Below are the code and all the weights of a small trained network. Each question names an input and a class and asks about switching units off, where a switched-off unit gives its printed mean instead of its output.

import numpy as np


def w(rows, s, z=0):
    codes = np.array(rows[::2]) - 128.0
    scale = np.full(codes.shape[1], s)
    scale[-1] = z or s
    return codes * scale


def norm(h):
    return h / np.sqrt((h * h).mean(-1, keepdims=True) + 1e-5)


def f(y):
    return np.maximum(y, 0)


def log_softmax(a):
    a = a - a.max(-1, keepdims=True)
    return a - np.log(np.exp(a).sum(-1, keepdims=True))


def net(x, mask):
    res = np.array(x, float).reshape(1, 5) / 4 @ E
    u = 0
    for l in range(2):
        y = f(norm(res) @ A[l][:, :-1].T + A[l][:, -1])
        res = res + np.where(mask[u : u + 14], y, B[l][:, -1]) @ B[l][:, :-1]
        u += 14
    return log_softmax(norm(res)[-1] @ U[:, :-1].T + U[:, -1])


A, B = {}, {}
E = w([
[130,124,126,124,124],'x0',
[234,194,29,143,51],'x1',
[156,61,66,226,147],'x2',
[144,114,123,115,129],'x3',
[60,136,2,56,208],'x4',
],0.0059)
A[0] = w([
[84,91,200,70,149,107],'L0N1',
[105,123,50,130,177,68],'L0N2',
[139,216,2,97,179,2],'L0N3',
[116,110,221,179,142,112],'L0N4',
[108,53,195,128,148,131],'L0N5',
[156,214,100,110,81,93],'L0N6',
[85,65,82,134,184,106],'L0N7',
[136,198,121,132,201,64],'L0N8',
[163,96,180,214,125,91],'L0N9',
[112,81,68,109,107,96],'L0N10',
[125,84,96,161,96,116],'L0N11',
[201,162,119,115,84,131],'L0N12',
[142,67,92,213,189,203],'L0N13',
[51,86,65,36,198,115],'L0N14',
],0.008,0.0036)
B[0] = w([
[130,166,71,111,93,208],'L0N1',
[168,77,203,103,155,194],'L0N2',
[81,2,151,51,33,219],'L0N3',
[107,87,126,74,100,220],'L0N4',
[127,91,101,72,107,214],'L0N5',
[164,108,193,148,136,188],'L0N6',
[144,129,182,165,168,205],'L0N7',
[158,147,115,120,103,144],'L0N8',
[122,138,57,103,136,213],'L0N9',
[98,116,169,115,132,166],'L0N10',
[85,128,115,151,129,167],'L0N11',
[138,191,170,156,179,196],'L0N12',
[156,72,142,161,134,249],'L0N13',
[101,227,127,170,187,254],'L0N14',
],0.0083,0.0055)
A[1] = w([
[178,75,75,167,108,140],'L1N1',
[76,55,90,186,158,131],'L1N2',
[145,12,193,138,108,4],'L1N3',
[48,77,85,149,73,134],'L1N4',
[165,148,152,72,124,81],'L1N5',
[156,192,46,231,143,101],'L1N6',
[138,220,142,84,99,58],'L1N7',
[97,157,215,26,118,90],'L1N8',
[186,145,191,231,138,131],'L1N9',
[156,44,121,205,101,132],'L1N10',
[162,88,99,74,125,170],'L1N11',
[118,156,33,254,106,43],'L1N12',
[129,94,173,73,186,202],'L1N13',
[183,156,130,44,108,84],'L1N14',
],0.0088,0.0033)
B[1] = w([
[84,134,68,173,113,200],'L1N1',
[254,104,166,108,158,216],'L1N2',
[105,133,87,169,153,222],'L1N3',
[165,63,136,174,71,194],'L1N4',
[114,100,150,127,124,167],'L1N5',
[98,175,96,45,54,164],'L1N6',
[141,57,129,202,186,179],'L1N7',
[98,137,107,87,89,253],'L1N8',
[201,197,169,86,145,211],'L1N9',
[95,147,45,102,151,231],'L1N10',
[92,97,109,162,105,198],'L1N11',
[139,200,56,117,91,159],'L1N12',
[149,168,90,198,93,244],'L1N13',
[73,94,203,101,101,184],'L1N14',
],0.0084,0.0061)
U = w([
[75,100,175,66,22,251],'0',
[159,36,64,192,109,222],'1',
[56,233,128,109,184,116],'2',
[174,122,188,183,253,89],'3',
[218,189,254,119,94,40],'4',
[203,234,47,128,80,9],'5',
],0.015,0.0019)

Each question gives the input, the list of numbers given to net, and the class t.
The units are the neurons (one row each of A and B). Each row of codes is followed by its name. A weight is (code - 128) times the scale printed after its matrix; where a second scale follows, it is the last column's (A, B and U).
mask holds one flag per neuron, layer by layer. A switched-off neuron (its flag False) gives its mean, the last column of its row in B, instead of its output. The means were averaged over made-up inputs and are rounded, as every weight is.
A unit's drop is (log p(t) with every unit on - log p(t) with that unit switched off) / (log p(t) with every unit on - log p(t) with every unit switched off).
The circuit of an input: a set's keep is (log p(t) with only the set's units on - log p(t) with every unit switched off) / (log p(t) with every unit on - log p(t) with every unit switched off). Starting from the 12 units with the biggest drops (on a tie, the unit counted first), units are removed one at a time, each time the one whose removal leaves the highest keep (on an exact tie, the one counted first), for as long as the keep stays at least 0.8.
units of the circuit, in order: the units of the circuit, biggest drop first
most important unit: the unit with the biggest drop
top k neurons: the k neurons with the biggest drops, biggest first
k most important neurons of layer l: the k neurons of layer l with the biggest drops, biggest first
drop of u: that unit's drop, to one decimal
input [-1,-1,5,2,4], class 3: 2 most important neurons of layer 0 -> L0N14, L0N7
input [4,8,-1,2,-7], class 4: units of the circuit, in order -> L0N12, L0N6
input [-8,3,-4,-3,0], class 4: units of the circuit, in order -> L0N6
input [-4,1,-8,-6,5], class 0: 3 most important neurons of layer 0 -> L0N3, L0N12, L0N7
input [0,0,-6,2,2], class 2: 3 most important neurons of layer 0 -> L0N14, L0N4, L0N5
input [5,2,7,6,0], class 5: units of the circuit, in order -> L0N3, L1N6
input [-8,0,0,-7,-7], class 0: top 3 neurons -> L0N4, L0N14, L0N13
input [6,-7,7,3,2], class 3: 3 most important neurons of layer 0 -> L0N7, L0N3, L0N14
input [-5,2,-7,-3,-1], class 4: top 2 neurons -> L0N3, L0N6
input [-1,-4,-5,7,1], class 2: top 2 neurons -> L0N14, L0N3
input [-2,7,0,8,-2], class 4: top 2 neurons -> L0N12, L0N6
input [-6,7,3,-5,1], class 1: top 3 neurons -> L0N3, L0N14, L0N7
input [-1,-2,6,-2,7], class 3: 2 most important neurons of layer 0 -> L0N14, L0N7
input [5,0,5,-2,2], class 3: most important unit -> L0N7
input [5,1,7,-7,-4], class 5: top 2 neurons -> L0N3, L1N12
input [-5,6,2,-1,2], class 1: drop of L0N3 -> 3.3
input [-6,4,-5,-2,8], class 0: drop of L0N3 -> 1.8
input [7,3,-6,7,1], class 0: drop of L0N7 -> 0.1
